Below are the code and all the weights of a small trained network. Each question names an input and a target symbol and asks about switching units off, where a switched-off unit gives its printed mean instead of its output.

import numpy as np


def w(rows, s, z=0):
    codes = np.array(rows[::2]) - 128.0
    scale = np.full(codes.shape[1], s)
    scale[-1] = z or s
    return codes * scale


def norm(h):
    return h / np.sqrt((h * h).mean(-1, keepdims=True) + 1e-5)


def f(y):
    return np.maximum(y, 0)


def softmax(a):
    e = np.exp(a - a.max(-1, keepdims=True))
    return e / e.sum(-1, keepdims=True)


def log_softmax(a):
    a = a - a.max(-1, keepdims=True)
    return a - np.log(np.exp(a).sum(-1, keepdims=True))


def net(x, mask):
    ids = ['Λαηξσψ'.index(c) for c in x.split()]
    T = len(ids)
    res = E[ids] + P[:T]
    r = norm(res)
    for j in range(3):
        rows = slice(2 * j, 2 * j + 2)
        q, k, v = (r @ M[0][rows].T for M in (Q, K, V))
        z = softmax(np.where(np.tri(T) > 0, q @ k.T / 2**0.5, -1e9)) @ v
        o = O[0][rows]
        res = res + np.where(mask[j], z, o[:, -1]) @ o[:, :-1]
    y = f(norm(res) @ A[0][:, :-1].T + A[0][:, -1])
    res = res + np.where(mask[3:15], y, B[0][:, -1]) @ B[0][:, :-1]
    return log_softmax(norm(res)[-1] @ U[:, :-1].T + U[:, -1])


Q, K, V, O, A, B = {}, {}, {}, {}, {}, {}
E = w([
[126,104,97,116,130,137,150,97,60],'Λ',
[214,176,151,101,196,75,73,181,147],'α',
[111,137,131,139,79,177,5,87,46],'η',
[136,167,189,156,90,165,149,253,101],'ξ',
[111,132,97,107,87,104,226,109,127],'σ',
[110,118,74,247,134,91,122,137,98],'ψ',
],0.0053)
P = w([
[118,162,141,111,142,179,167,90,134],'0',
[201,205,12,145,93,207,93,168,88],'1',
[135,76,147,138,155,80,106,115,127],'2',
[134,119,94,127,116,255,157,74,150],'3',
[133,158,113,222,71,90,93,156,50],'4',
[147,51,135,133,125,71,81,130,172],'5',
],0.0076)
Q[0] = w([
[162,175,104,76,181,184,177,82,203],'H0',
[145,153,104,128,95,213,128,91,101],'H0',
[112,122,113,78,168,145,139,112,215],'H1',
[86,84,163,139,114,2,84,137,95],'H1',
[120,145,86,135,119,61,150,105,114],'H2',
[147,184,115,109,106,198,116,138,116],'H2',
],0.0081)
K[0] = w([
[149,254,107,153,183,191,202,107,67],'H0',
[57,230,208,132,171,100,114,11,165],'H0',
[161,217,90,156,108,174,164,102,92],'H1',
[252,15,98,147,74,126,80,144,167],'H1',
[76,26,123,90,89,87,153,164,191],'H2',
[117,204,175,123,164,163,175,92,94],'H2',
],0.0065)
V[0] = w([
[114,110,241,16,123,136,10,147,138],'H0',
[212,209,116,107,240,33,200,120,219],'H0',
[132,148,55,170,199,123,3,93,122],'H1',
[153,158,168,206,112,174,145,214,158],'H1',
[138,53,165,107,131,39,147,133,185],'H2',
[111,127,102,79,72,87,195,141,183],'H2',
],0.0054)
O[0] = w([
[197,61,59,154,161,231,165,114,82,93],'H0',
[83,92,114,81,18,129,128,234,69,82],'H0',
[141,255,83,66,87,177,181,65,197,116],'H1',
[193,69,195,162,43,64,186,100,154,209],'H1',
[100,125,113,54,144,119,47,120,27,2],'H2',
[159,178,126,174,130,72,70,73,98,67],'H2',
],0.0054,0.0053)
A[0] = w([
[126,107,109,82,90,35,184,2,85,68],'N0',
[68,245,29,85,182,140,88,152,163,32],'N1',
[156,89,203,139,121,84,133,211,126,96],'N2',
[152,45,138,47,212,116,92,114,158,131],'N3',
[235,121,180,23,207,70,80,180,167,102],'N4',
[14,35,160,144,101,22,111,103,198,5],'N5',
[67,81,131,26,203,153,125,40,68,127],'N6',
[52,159,133,187,145,174,165,230,95,176],'N7',
[119,133,164,183,181,161,170,187,141,147],'N8',
[210,117,99,215,66,179,101,208,108,138],'N9',
[98,118,186,185,237,222,207,68,229,58],'N10',
[216,153,189,106,68,127,161,129,149,158],'N11',
],0.0052,0.0022)
B[0] = w([
[142,114,152,122,189,132,46,138,106,145],'N0',
[123,2,157,152,123,187,122,138,186,171],'N1',
[159,120,126,176,147,128,176,69,138,211],'N2',
[61,191,128,154,77,145,211,160,146,155],'N3',
[79,165,117,136,79,94,132,100,173,164],'N4',
[168,102,96,112,156,249,113,146,207,168],'N5',
[145,152,127,105,82,116,182,181,65,149],'N6',
[115,140,113,70,188,149,66,79,179,195],'N7',
[123,69,125,145,151,99,63,129,92,206],'N8',
[110,96,153,71,126,113,163,110,101,255],'N9',
[143,180,157,70,124,27,120,159,32,229],'N10',
[85,110,128,189,95,120,136,126,124,220],'N11',
],0.0064,0.0062)
U = w([
[103,73,104,129,222,211,46,107,253,52],'Λ',
[87,114,64,49,87,198,194,175,117,254],'α',
[224,222,89,129,204,173,177,50,154,72],'η',
[186,30,176,197,100,79,154,95,132,12],'ξ',
[93,166,138,85,158,19,12,157,98,216],'σ',
[58,240,146,149,57,96,142,83,251,183],'ψ',
],0.0048,0.00052)

Each question gives the input, a string of symbols that net reads in full, and the target symbol t.
The units are the heads (2 rows each of Q, K, V and O) and the neurons (one row each of A and B). Each row of codes is followed by its name. A weight is (code - 128) times the scale printed after its matrix; where a second scale follows, it is the last column's (O, A, B and U).
mask holds one flag per unit, heads first, then neurons. A switched-off unit (its flag False) gives its mean, the last column of its rows in O or B, instead of its output. The means were averaged over made-up inputs and are rounded, as every weight is.
A unit's drop is (log p(t) with every unit on - log p(t) with that unit switched off) / (log p(t) with every unit on - log p(t) with every unit switched off).
The circuit of an input: a set's keep is (log p(t) with only the set's units on - log p(t) with every unit switched off) / (log p(t) with every unit on - log p(t) with every unit switched off). Starting from the 12 units with the biggest drops (on a tie, the unit counted first), units are removed one at a time, each time the one whose removal leaves the highest keep (on an exact tie, the one counted first), for as long as the keep stays at least 0.8.
circuit, biggest first: the units of the circuit, biggest drop first
top k neurons: the k neurons with the biggest drops, biggest first
heads that matter: for each layer, one digit per head in row order, 1 if its drop is at least 0.15 and else 0, layers parted by /
input ψ ξ α ψ ξ, target α: circuit, biggest first : H0, H1
input Λ ψ Λ, target α: top 2 neurons : N6, N1
input Λ σ ψ η, target σ: circuit, biggest first : N10, H1, H0
input α ψ α σ, target α: circuit, biggest first : H0
input Λ ξ Λ ψ Λ, target Λ: circuit, biggest first : H1, N1
input ψ ψ σ ξ ψ, target σ: circuit, biggest first : H2, H1
input ψ α ψ Λ, target ψ: heads that matter : 100
input Λ η ξ ψ, target σ: circuit, biggest first : N10, H1
input η σ α ξ, target η: circuit, biggest first : H0, N10
input α ψ ψ ξ ξ, target ψ: top 2 neurons : N10, N7
input σ η ξ α, target Λ: heads that matter : 110
input σ Λ ψ η, target Λ: top 3 neurons : N5, N10, N7
input σ σ σ Λ, target Λ: circuit, biggest first : H0, H1, N5, N7
input ξ σ Λ ξ α, target Λ: heads that matter : 010
input ψ ξ ξ ξ, target ψ: circuit, biggest first : H0
input α ψ η α Λ, target η: circuit, biggest first : H0, H1
input ψ ψ ψ ξ ψ, target ψ: heads that matter : 110
input σ ξ η ξ, target Λ: heads that matter : 110
input α σ ψ ξ, target α: heads that matter : 100
input Λ ψ α ξ, target σ: top neuron : N10
